Below are the code and all the weights of a small trained network. Each question names an input and a target symbol and asks about switching units off, where a switched-off unit gives its printed mean instead of its output.

import numpy as np


def w(rows, s, z=0):
    codes = np.array(rows[::2]) - 128.0
    scale = np.full(codes.shape[1], s)
    scale[-1] = z or s
    return codes * scale


def f(y):
    return np.maximum(y, 0)


def softmax(a):
    e = np.exp(a - a.max(-1, keepdims=True))
    return e / e.sum(-1, keepdims=True)


def log_softmax(a):
    a = a - a.max(-1, keepdims=True)
    return a - np.log(np.exp(a).sum(-1, keepdims=True))


def net(x, mask):
    ids = ['ΓΛαβζηθστφ'.index(c) for c in x.split()]
    T = len(ids)
    res = E[ids] + P[:T]
    u = 0
    for l in range(3):
        q, k, v = (res @ M[l].T for M in (Q, K, V))
        z = softmax(np.where(np.tri(T) > 0, q @ k.T / 2**0.5, -1e9)) @ v
        res = res + np.where(mask[u], z, O[l][:, -1]) @ O[l][:, :-1]
        u += 1
        y = f(res @ A[l][:, :-1].T + A[l][:, -1])
        res = res + np.where(mask[u : u + 8], y, B[l][:, -1]) @ B[l][:, :-1]
        u += 8
    return log_softmax(res[-1] @ U[:, :-1].T + U[:, -1])


Q, K, V, O, A, B = {}, {}, {}, {}, {}, {}
E = w([
[104,117,141,118,151,132,168,56,190],'Γ',
[89,183,154,108,171,97,100,15,155],'Λ',
[93,129,180,157,114,132,68,80,214],'α',
[51,108,185,203,130,46,128,86,129],'β',
[147,99,114,110,106,181,251,82,77],'ζ',
[102,90,114,109,167,11,135,148,47],'η',
[121,91,209,41,216,131,195,149,141],'θ',
[126,179,44,185,115,40,97,182,130],'σ',
[202,152,249,116,152,98,108,95,87],'τ',
[73,161,234,112,108,145,143,235,27],'φ',
],0.017)
P = w([
[184,231,186,85,27,71,233,221,154],'0',
[120,144,160,111,51,125,133,147,130],'1',
[114,105,162,78,104,122,88,121,123],'2',
[122,81,168,108,107,130,88,117,118],'3',
[141,72,181,97,142,99,78,113,121],'4',
[108,137,147,147,116,137,123,69,113],'5',
[114,106,137,173,131,157,122,104,99],'6',
[133,89,148,153,173,126,122,122,92],'7',
[127,122,141,157,191,121,141,101,91],'8',
[116,140,129,209,161,156,199,122,77],'9',
[139,127,138,190,219,119,173,128,67],'10',
[115,157,119,220,208,127,217,109,61],'11',
[124,135,129,253,228,124,203,109,38],'12',
],0.007)
Q[0] = w([
[6,139,161,227,132,140,138,20,121],'0.h0',
[131,126,106,18,2,167,56,101,159],'0.h0',
],0.0021)
K[0] = w([
[201,150,118,202,223,209,111,165,154],'0.h0',
[239,131,255,62,48,72,162,134,118],'0.h0',
],0.0031)
V[0] = w([
[119,64,92,193,208,200,67,98,86],'0.h0',
[208,102,117,2,155,136,95,185,85],'0.h0',
],0.0058)
O[0] = w([
[218,205,85,145,254,129,174,185,127,1],'0.h0',
[95,114,29,154,165,244,71,119,92,58],'0.h0',
],0.0078,0.0039)
A[0] = w([
[168,38,152,83,106,190,174,112,73,208],'0.n0',
[164,81,117,53,191,130,247,116,132,173],'0.n1',
[111,187,132,137,189,104,173,114,83,231],'0.n2',
[103,172,67,157,183,109,19,50,133,194],'0.n3',
[99,111,54,102,229,172,3,49,213,174],'0.n4',
[44,106,161,174,44,41,190,101,83,252],'0.n5',
[103,190,30,123,114,48,61,170,189,132],'0.n6',
[216,169,99,192,122,111,68,120,94,158],'0.n7',
],0.006,0.0018)
B[0] = w([
[117,164,152,145,126,237,115,62,141,174],'0.n0',
[195,91,133,163,137,181,136,89,228,169],'0.n1',
[119,106,171,214,220,168,150,119,78,167],'0.n2',
[147,63,166,127,113,164,187,84,151,153],'0.n3',
[144,122,89,146,133,255,187,101,103,145],'0.n4',
[149,50,131,91,143,100,141,71,105,251],'0.n5',
[62,141,170,202,82,115,150,124,87,146],'0.n6',
[63,148,138,179,133,89,181,196,145,139],'0.n7',
],0.0079,0.013)
Q[1] = w([
[157,111,125,61,147,195,101,156,170],'1.h0',
[112,64,228,140,140,137,144,2,95],'1.h0',
],0.0091)
K[1] = w([
[124,210,98,46,115,135,121,173,145],'1.h0',
[182,127,182,253,243,132,188,198,55],'1.h0',
],0.0052)
V[1] = w([
[177,89,89,103,102,129,104,89,2],'1.h0',
[137,146,144,116,140,109,126,168,79],'1.h0',
],0.0094)
O[1] = w([
[220,177,121,69,171,134,156,155,130,254],'1.h0',
[131,76,182,4,216,101,224,223,127,107],'1.h0',
],0.011,0.0075)
A[1] = w([
[254,203,162,186,114,153,141,110,122,109],'1.n0',
[119,114,124,149,125,168,143,115,152,175],'1.n1',
[100,120,166,88,195,190,120,176,124,96],'1.n2',
[188,87,175,98,115,156,163,117,141,216],'1.n3',
[157,66,69,95,158,97,115,152,62,138],'1.n4',
[144,130,127,139,138,155,79,142,213,232],'1.n5',
[69,194,165,83,127,137,126,110,37,230],'1.n6',
[128,116,68,110,207,121,145,59,100,254],'1.n7',
],0.0088,0.0015)
B[1] = w([
[12,131,50,71,228,47,110,142,179,201],'1.n0',
[119,110,84,185,108,205,107,72,120,170],'1.n1',
[108,127,141,167,49,129,212,102,37,172],'1.n2',
[83,137,153,128,169,171,68,105,139,249],'1.n3',
[169,68,74,90,23,114,93,171,106,160],'1.n4',
[135,141,131,180,135,113,33,187,154,144],'1.n5',
[142,254,152,96,57,102,72,43,125,163],'1.n6',
[182,99,129,170,81,150,100,204,208,211],'1.n7',
],0.0066,0.016)
Q[2] = w([
[163,110,44,156,172,7,95,148,104],'2.h0',
[68,167,139,193,170,114,86,96,254],'2.h0',
],0.006)
K[2] = w([
[181,2,94,104,82,135,80,98,214],'2.h0',
[72,95,149,200,198,131,160,111,142],'2.h0',
],0.0071)
V[2] = w([
[133,64,50,142,112,141,220,136,150],'2.h0',
[130,254,106,129,52,144,130,148,64],'2.h0',
],0.0073)
O[2] = w([
[110,96,112,31,100,86,9,85,69,3],'2.h0',
[87,99,204,72,105,113,196,136,141,47],'2.h0',
],0.011,0.007)
A[2] = w([
[141,184,82,116,2,151,109,100,179,18],'2.n0',
[146,129,78,187,148,174,172,85,84,166],'2.n1',
[130,192,145,165,91,100,122,120,72,216],'2.n2',
[153,171,154,35,176,192,119,165,160,117],'2.n3',
[129,57,128,182,55,126,139,98,132,180],'2.n4',
[97,168,184,113,135,58,117,139,136,252],'2.n5',
[125,167,148,126,47,80,101,187,172,160],'2.n6',
[80,112,157,107,176,187,195,147,105,123],'2.n7',
],0.0094,0.0031)
B[2] = w([
[89,255,94,171,9,69,159,121,84,167],'2.n0',
[136,123,145,93,69,167,128,177,117,249],'2.n1',
[84,32,101,163,148,126,163,121,192,172],'2.n2',
[34,181,160,149,173,132,106,158,54,185],'2.n3',
[35,131,113,70,198,144,176,108,86,215],'2.n4',
[149,126,59,78,149,157,108,138,111,174],'2.n5',
[155,126,39,191,117,102,122,133,205,145],'2.n6',
[156,129,125,89,71,77,57,159,160,251],'2.n7',
],0.0082,0.016)
U = w([
[233,136,159,152,89,93,92,72,235,159],'Γ',
[101,29,161,45,175,138,153,1,145,157],'Λ',
[196,146,112,123,111,115,200,67,165,140],'α',
[134,125,156,181,91,214,126,153,7,97],'β',
[98,189,107,85,219,126,116,147,86,84],'ζ',
[236,101,154,198,62,187,170,153,191,113],'η',
[205,153,116,78,35,99,11,92,172,210],'θ',
[85,92,70,173,124,63,141,172,174,248],'σ',
[103,126,125,105,128,94,149,90,73,1],'τ',
[101,80,194,140,68,91,114,166,173,56],'φ',
],0.0061,0.0026)

Each question gives the input, a string of symbols that net reads in full, and the target symbol t.
The units are the heads (2 rows each of Q, K, V and O) and the neurons (one row each of A and B). Each row of codes is followed by its name. A weight is (code - 128) times the scale printed after its matrix; where a second scale follows, it is the last column's (O, A, B and U).
mask holds one flag per unit, layer by layer, with each layer's heads first. A switched-off unit (its flag False) gives its mean, the last column of its rows in O or B, instead of its output. The means were averaged over made-up inputs and are rounded, as every weight is.
A unit's drop is (log p(t) with every unit on - log p(t) with that unit switched off) / (log p(t) with every unit on - log p(t) with every unit switched off).
The circuit of an input: a set's keep is (log p(t) with only the set's units on - log p(t) with every unit switched off) / (log p(t) with every unit on - log p(t) with every unit switched off). Starting from the 12 units with the biggest drops (on a tie, the unit counted first), units are removed one at a time, each time the one whose removal leaves the highest keep (on an exact tie, the one counted first), for as long as the keep stays at least 0.8.
units of the circuit, in order: the units of the circuit, biggest drop first
unit that matters most: the unit with the biggest drop
top k neurons: the k neurons with the biggest drops, biggest first
top k neurons in layer l: the k neurons of layer l with the biggest drops, biggest first
input Γ σ ζ Γ φ β φ β τ η, target θ: units of the circuit, in order => (2.h0; 1.n4; 1.n7)
input θ η α, target β: top 3 neurons => (0.n4; 2.n7; 2.n3)
input σ ζ θ φ θ Λ τ Γ, target η: unit that matters most => 0.h0
input ζ φ Γ ζ σ η ζ τ Γ σ ζ ζ, target Λ: top 4 neurons in layer 0 => (0.n7; 0.n6; 0.n0; 0.n1)
input α ζ η ζ τ σ ζ Λ θ σ ζ, target Λ: units of the circuit, in order => (2.h0; 0.n6; 0.n1; 1.n3)
input ζ φ τ θ, target φ: units of the circuit, in order => (2.h0; 2.n7; 1.n6)
input ζ η β ζ Γ Λ, target θ: units of the circuit, in order => (2.h0; 1.n6)
input α β Γ Γ α, target σ: units of the circuit, in order => (1.h0; 2.n4; 2.n0)
input ζ α τ Λ φ θ σ Γ η ζ β Λ, target θ: units of the circuit, in order => (2.h0; 2.n4)
input θ φ τ ζ η ζ Γ, target ζ: units of the circuit, in order => (0.h0; 1.h0; 1.n0; 2.n3)
input β ζ η ζ Γ, target ζ: top 4 neurons => (0.n2; 2.n3; 2.n7; 1.n0)
input σ ζ η ζ τ η ζ, target η: top 3 neurons in layer 1 => (1.n7; 1.n1; 1.n6)
input η β θ Λ σ φ σ Γ η σ Γ, target Λ: units of the circuit, in order => (2.h0; 0.n7; 0.n6; 2.n0)
input ζ τ β α, target η: unit that matters most => 0.n4
input θ φ Γ Γ β ζ Λ η Γ ζ, target ζ: units of the circuit, in order => (1.n0; 1.h0; 0.n0; 0.h0)
input α σ τ φ, target φ: units of the circuit, in order => (2.h0; 2.n7; 1.n6; 0.n1)
input ζ τ τ σ σ α, target Λ: top 3 neurons => (0.n6; 0.n7; 2.n4)
input φ β η β β, target Λ: units of the circuit, in order => (2.n4; 0.n5)
input η Λ σ Λ, target Λ: top 3 neurons => (0.n6; 0.n3; 1.n7)
input η α Λ, target ζ: units of the circuit, in order => (1.h0; 2.n3; 0.n5)
input τ Λ σ ζ ζ ζ Λ α, target θ: unit that matters most => 0.h0
input β θ Λ α Γ Γ ζ ζ θ ζ, target β: top 3 neurons => (0.n5; 2.n1; 0.n1)
input β Λ β Λ, target Γ: top 2 neurons => (0.n5; 2.n4)
input ζ σ α θ η ζ β θ, target β: top 2 neurons => (0.n5; 0.n1)
